Here is a tiny trained network, its code and every weight. The questions are about switching its units off for an input and a target symbol, where a switched-off unit gives its printed mean instead of its output.

import numpy as np


def w(rows, s, z=0):
    codes = np.array(rows[::2]) - 128.0
    scale = np.full(codes.shape[1], s)
    scale[-1] = z or s
    return codes * scale


def softmax(a):
    e = np.exp(a - a.max(-1, keepdims=True))
    return e / e.sum(-1, keepdims=True)


def log_softmax(a):
    a = a - a.max(-1, keepdims=True)
    return a - np.log(np.exp(a).sum(-1, keepdims=True))


def net(x, mask):
    ids = ['γζλμξσψω'.index(c) for c in x.split()]
    T = len(ids)
    res = E[ids] + P[:T]
    u = 0
    for l in range(3):
        r = res
        for j in range(2):
            rows = slice(3 * j, 3 * j + 3)
            q, k, v = (r @ M[l][rows].T for M in (Q, K, V))
            z = softmax(np.where(np.tri(T) > 0, q @ k.T / 3**0.5, -1e9)) @ v
            o = O[l][rows]
            res = res + np.where(mask[u + j], z, o[:, -1]) @ o[:, :-1]
        u += 2
    return log_softmax(res[-1] @ U[:, :-1].T + U[:, -1])


Q, K, V, O = {}, {}, {}, {}
E = w([
[118,134,118,63,78,111,193],'γ',
[128,136,96,121,95,35,252],'ζ',
[143,126,116,160,105,60,137],'λ',
[110,137,144,123,151,163,184],'μ',
[172,154,115,219,150,103,118],'ξ',
[168,142,116,122,78,170,129],'σ',
[119,114,82,134,132,119,106],'ψ',
[197,60,147,146,144,101,87],'ω',
],0.019)
P = w([
[88,156,170,102,148,134,62],'0',
[223,206,61,62,185,135,193],'1',
[140,223,137,102,37,145,177],'2',
[107,135,143,132,79,165,149],'3',
[222,143,37,106,204,140,184],'4',
[123,159,116,147,51,149,168],'5',
[91,72,132,166,89,187,153],'6',
[208,75,25,137,217,157,180],'7',
[110,92,108,187,60,161,168],'8',
[78,4,123,202,93,202,155],'9',
],0.013)
Q[0] = w([
[180,135,82,134,132,154,146],'0.h1',
[145,152,91,111,217,147,103],'0.h1',
[136,129,102,61,253,123,100],'0.h1',
[140,102,109,84,207,116,127],'0.h2',
[132,125,149,83,237,124,92],'0.h2',
[115,112,159,138,72,109,134],'0.h2',
],0.033)
K[0] = w([
[130,137,121,110,146,182,1],'0.h1',
[145,218,148,60,125,110,89],'0.h1',
[119,236,210,62,168,41,102],'0.h1',
[85,203,149,101,152,62,118],'0.h2',
[152,242,199,79,142,106,118],'0.h2',
[135,89,157,157,125,188,173],'0.h2',
],0.019)
V[0] = w([
[83,94,126,42,119,100,116],'0.h1',
[105,132,168,109,148,125,240],'0.h1',
[130,116,158,139,132,10,148],'0.h1',
[60,124,152,123,206,62,151],'0.h2',
[45,191,7,138,102,148,105],'0.h2',
[121,165,197,165,161,177,169],'0.h2',
],0.018)
O[0] = w([
[153,89,89,88,70,25,100,51],'0.h1',
[94,24,128,36,145,167,127,147],'0.h1',
[72,55,11,172,94,141,146,177],'0.h1',
[91,176,83,128,182,129,64,2],'0.h2',
[86,140,133,230,200,14,178,186],'0.h2',
[82,173,116,121,134,225,147,32],'0.h2',
],0.011,0.0034)
Q[1] = w([
[160,144,92,139,159,202,138],'1.h1',
[129,158,112,108,248,99,128],'1.h1',
[204,146,88,146,143,125,135],'1.h1',
[24,99,144,104,19,144,96],'1.h2',
[141,178,107,167,136,192,182],'1.h2',
[124,163,133,142,180,125,110],'1.h2',
],0.018)
K[1] = w([
[44,143,157,154,100,121,38],'1.h1',
[114,253,50,74,225,143,78],'1.h1',
[157,105,109,152,98,98,18],'1.h1',
[39,35,246,206,76,160,156],'1.h2',
[177,147,94,154,218,177,211],'1.h2',
[221,117,81,153,152,176,126],'1.h2',
],0.013)
V[1] = w([
[167,132,104,76,142,159,127],'1.h1',
[60,157,168,142,73,113,98],'1.h1',
[209,123,78,122,192,140,196],'1.h1',
[255,126,52,120,176,156,182],'1.h2',
[121,136,112,133,86,128,87],'1.h2',
[142,134,95,98,181,138,138],'1.h2',
],0.0099)
O[1] = w([
[123,176,101,88,92,125,128,140],'1.h1',
[97,65,132,127,131,140,150,95],'1.h1',
[190,217,115,144,129,166,69,176],'1.h1',
[74,81,138,47,124,85,255,254],'1.h2',
[137,136,98,156,108,137,123,99],'1.h2',
[91,94,122,91,140,131,159,161],'1.h2',
],0.0069,0.0094)
Q[2] = w([
[117,140,128,158,83,156,149],'2.h1',
[155,134,77,126,190,134,132],'2.h1',
[153,135,148,121,119,129,136],'2.h1',
[131,116,74,108,125,79,66],'2.h2',
[88,188,252,144,39,121,106],'2.h2',
[45,110,155,155,105,136,101],'2.h2',
],0.018)
K[2] = w([
[126,136,121,147,114,151,159],'2.h1',
[75,156,119,120,139,114,112],'2.h1',
[164,123,122,129,142,131,142],'2.h1',
[133,128,64,121,89,115,110],'2.h2',
[168,160,155,122,124,140,253],'2.h2',
[138,83,156,112,120,141,151],'2.h2',
],0.024)
V[2] = w([
[77,160,140,103,114,125,175],'2.h1',
[234,41,88,141,121,125,170],'2.h1',
[35,99,208,158,41,64,41],'2.h1',
[102,123,130,127,132,138,2],'2.h2',
[157,157,115,143,171,107,172],'2.h2',
[139,220,70,128,137,179,172],'2.h2',
],0.0085)
O[2] = w([
[138,121,169,170,76,222,28,189],'2.h1',
[69,217,62,98,101,94,110,203],'2.h1',
[198,191,124,36,117,112,253,99],'2.h1',
[84,96,208,142,58,238,81,4],'2.h2',
[180,98,147,219,226,73,105,178],'2.h2',
[217,20,152,218,207,167,11,146],'2.h2',
],0.0058,0.012)
U = w([
[100,56,180,65,130,48,84,147],'γ',
[120,63,8,130,176,142,171,1],'ζ',
[82,150,73,236,54,119,126,126],'λ',
[70,192,77,73,254,158,75,194],'μ',
[130,130,68,186,193,187,165,131],'ξ',
[186,150,175,154,111,144,205,80],'σ',
[74,164,145,143,181,39,50,167],'ψ',
[227,138,36,127,118,163,119,144],'ω',
],0.0059,0.0087)

Each question gives the input, a string of symbols that net reads in full, and the target symbol t.
The units are the heads (3 rows each of Q, K, V and O). Each row of codes is followed by its name. A weight is (code - 128) times the scale printed after its matrix; where a second scale follows, it is the last column's (O and U).
mask holds one flag per head, layer by layer. A switched-off head (its flag False) gives its mean, the last column of its rows in O, instead of its output. The means were averaged over made-up inputs and are rounded, as every weight is.
A unit's drop is (log p(t) with every unit on - log p(t) with that unit switched off) / (log p(t) with every unit on - log p(t) with every unit switched off).
The circuit of an input: a set's keep is (log p(t) with only the set's units on - log p(t) with every unit switched off) / (log p(t) with every unit on - log p(t) with every unit switched off). Starting from all 6 units, units are removed one at a time, each time the one whose removal leaves the highest keep (on an exact tie, the one counted first), for as long as the keep stays at least 0.8.
units of the circuit, in order: the units of the circuit, biggest drop first
unit that matters most: the unit with the biggest drop
heads that matter: for each layer, one digit per head in row order, 1 if its drop is at least 0.15 and else 0, layers parted by /
input λ λ λ γ μ γ λ ζ γ, target λ: heads that matter -> 10 / 01 / 01
input λ γ ψ λ γ λ λ λ, target ζ: units of the circuit, in order -> [0.h1 1.h2]
input ζ ψ λ γ ω μ μ, target μ: units of the circuit, in order -> [0.h1 0.h2]
input γ λ ζ ζ ω ξ γ ξ ζ ψ, target ψ: heads that matter -> 10 / 00 / 00
input γ γ ξ γ ψ λ λ γ, target ω: units of the circuit, in order -> [0.h1 1.h1 1.h2]
input ψ σ ξ, target ψ: heads that matter -> 00 / 00 / 01
input λ γ γ γ γ ξ ψ λ λ, target ψ: units of the circuit, in order -> [0.h1 0.h2]
input ω γ ψ μ γ γ σ ξ, target λ: units of the circuit, in order -> [0.h1 2.h2]
input ζ ω σ, target ω: units of the circuit, in order -> [0.h2]
input ψ λ γ ψ λ, target σ: units of the circuit, in order -> [2.h1 1.h2 0.h2 0.h1]
input λ γ ω γ γ λ ω γ ψ, target ω: heads that matter -> 01 / 00 / 00
input ξ μ ζ, target ξ: units of the circuit, in order -> [0.h1 2.h2]
input ψ γ ω σ γ, target σ: units of the circuit, in order -> [2.h1 0.h2 0.h1 1.h2]
input γ γ σ, target σ: unit that matters most -> 0.h2
input γ ξ λ, target ξ: heads that matter -> 10 / 00 / 00
input γ γ ξ ζ σ ζ, target σ: heads that matter -> 11 / 00 / 00
input σ λ μ ξ ψ ζ, target ψ: units of the circuit, in order -> [0.h2 2.h2 0.h1]
input ζ ω ω ξ ω ξ γ λ μ, target μ: units of the circuit, in order -> [0.h1 2.h1]
input γ λ γ λ γ γ σ ψ, target ω: heads that matter -> 10 / 11 / 10
input ψ λ ξ ω ξ, target σ: unit that matters most -> 2.h1
input γ γ ζ λ μ ψ ζ ψ ξ, target ψ: heads that matter -> 11 / 00 / 00
